Here is a tiny trained network, its code and every weight. The questions are about switching its units off for an input and a class, where a switched-off unit gives its printed mean instead of its output.

import numpy as np


def w(rows, s, z=0):
    codes = np.array(rows[::2]) - 128.0
    scale = np.full(codes.shape[1], s)
    scale[-1] = z or s
    return codes * scale


def f(y):
    return np.maximum(y, 0)


def log_softmax(a):
    a = a - a.max(-1, keepdims=True)
    return a - np.log(np.exp(a).sum(-1, keepdims=True))


def net(x, mask):
    res = np.array(x, float).reshape(1, 6) / 4 @ E
    y = f(res @ A[0][:, :-1].T + A[0][:, -1])
    res = res + np.where(mask, y, B[0][:, -1]) @ B[0][:, :-1]
    return log_softmax(res[-1] @ U[:, :-1].T + U[:, -1])


A, B = {}, {}
E = w([
[36,50,48,145,209,102],'x0',
[128,131,122,132,124,131],'x1',
[131,208,25,27,145,91],'x2',
[189,164,105,150,254,214],'x3',
[127,127,134,124,132,127],'x4',
[112,220,171,201,166,20],'x5',
],0.008)
A[0] = w([
[100,176,120,211,172,62,36],'N0',
[217,173,158,150,73,159,93],'N1',
[134,171,141,198,152,82,115],'N2',
[56,63,68,151,197,101,104],'N3',
[64,130,101,95,47,83,99],'N4',
[106,164,71,40,129,80,184],'N5',
[110,226,112,179,148,68,40],'N6',
[132,146,160,155,165,69,112],'N7',
[173,182,105,178,227,189,22],'N8',
[148,71,177,201,122,138,150],'N9',
[182,187,154,120,69,155,102],'N10',
[134,168,151,156,171,55,63],'N11',
[207,164,198,88,61,131,90],'N12',
[141,182,71,52,149,89,73],'N13',
[106,156,164,134,121,62,82],'N14',
[98,58,116,60,72,196,105],'N15',
[208,188,149,123,71,156,80],'N16',
[79,105,127,83,38,27,65],'N17',
[133,75,204,234,157,170,98],'N18',
[116,212,160,214,162,66,81],'N19',
[194,149,97,144,209,197,97],'N20',
[142,91,176,209,134,157,147],'N21',
[200,200,34,53,191,100,97],'N22',
[197,155,126,137,233,154,8],'N23',
[2,79,63,157,201,107,118],'N24',
[215,173,177,129,110,129,124],'N25',
[107,194,74,84,129,121,68],'N26',
[92,90,115,178,153,132,85],'N27',
[175,65,93,54,109,218,81],'N28',
],0.0085,0.0014)
B[0] = w([
[179,99,74,102,134,147,217],'N0',
[90,175,99,85,200,40,208],'N1',
[164,78,82,96,121,191,203],'N2',
[107,180,105,104,204,57,232],'N3',
[132,141,207,199,91,103,210],'N4',
[95,156,162,127,86,196,217],'N5',
[147,61,81,85,102,160,217],'N6',
[166,65,87,108,111,144,188],'N7',
[136,110,188,225,71,69,231],'N8',
[62,197,181,91,97,219,215],'N9',
[97,170,98,97,200,69,201],'N10',
[176,81,98,95,124,155,199],'N11',
[117,166,106,126,188,70,223],'N12',
[86,174,157,94,75,211,211],'N13',
[169,67,99,128,102,113,187],'N14',
[194,70,79,143,139,131,215],'N15',
[112,144,116,98,181,58,207],'N16',
[147,107,172,215,86,96,240],'N17',
[88,190,148,97,79,254,239],'N18',
[162,77,90,99,125,164,239],'N19',
[163,128,143,194,82,66,221],'N20',
[90,151,139,85,91,204,211],'N21',
[84,174,164,118,47,202,251],'N22',
[167,118,182,221,69,42,215],'N23',
[112,174,132,103,230,51,254],'N24',
[110,136,108,104,184,71,205],'N25',
[102,164,159,82,90,188,192],'N26',
[71,184,137,82,177,92,180],'N27',
[199,50,62,112,136,146,215],'N28',
],0.0073,0.0079)
U = w([
[48,178,157,75,78,215,98],'0',
[84,165,96,80,227,44,101],'1',
[216,17,42,83,117,158,60],'2',
[137,109,185,248,68,69,254],'3',
],0.012,0.0013)

Each question gives the input, the list of numbers given to net, and the class t.
The units are the neurons (one row each of A and B). Each row of codes is followed by its name. A weight is (code - 128) times the scale printed after its matrix; where a second scale follows, it is the last column's (A, B and U).
mask holds one flag per neuron, in row order. A switched-off neuron (its flag False) gives its mean, the last column of its row in B, instead of its output. The means were averaged over made-up inputs and are rounded, as every weight is.
A unit's drop is (log p(t) with every unit on - log p(t) with that unit switched off) / (log p(t) with every unit on - log p(t) with every unit switched off).
The circuit of an input: a set's keep is (log p(t) with only the set's units on - log p(t) with every unit switched off) / (log p(t) with every unit on - log p(t) with every unit switched off). Starting from the 12 units with the biggest drops (on a tie, the unit counted first), units are removed one at a time, each time the one whose removal leaves the highest keep (on an exact tie, the one counted first), for as long as the keep stays at least 0.8.
units of the circuit, in order: the units of the circuit, biggest drop first
most important unit: the unit with the biggest drop
k most important neurons: the k neurons with the biggest drops, biggest first
drop when u is switched off: that unit's drop, to one decimal
input [6,-7,-1,-7,7,-3], class 3: most important unit	N17
input [-1,0,8,-8,-4,3], class 0: 2 most important neurons	N13; N5
input [7,7,3,0,0,-7], class 1: 2 most important neurons	N24; N3
input [-4,1,-4,-1,6,-5], class 2: 3 most important neurons	N28; N15; N22
input [-6,5,2,6,4,1], class 1: 2 most important neurons	N1; N10
input [-6,1,-2,7,5,-1], class 3: 4 most important neurons	N8; N23; N20; N24
input [-7,-4,-5,-7,-7,5], class 1: 3 most important neurons	N1; N12; N10
input [-2,1,2,-7,2,7], class 2: 2 most important neurons	N6; N19
input [-6,8,2,8,-4,4], class 3: 2 most important neurons	N8; N23
input [0,8,-4,7,7,7], class 2: 2 most important neurons	N19; N2
input [0,5,-6,1,6,6], class 0: 2 most important neurons	N18; N9
input [3,-3,1,-1,5,8], class 2: drop when N12 is switched off	0.0
input [3,8,5,7,4,-2], class 3: drop when N8 is switched off	0.2
input [6,2,1,7,-7,8], class 2: drop when N2 is switched off	0.1
input [-3,-5,7,2,7,7], class 0: units of the circuit, in order	N22
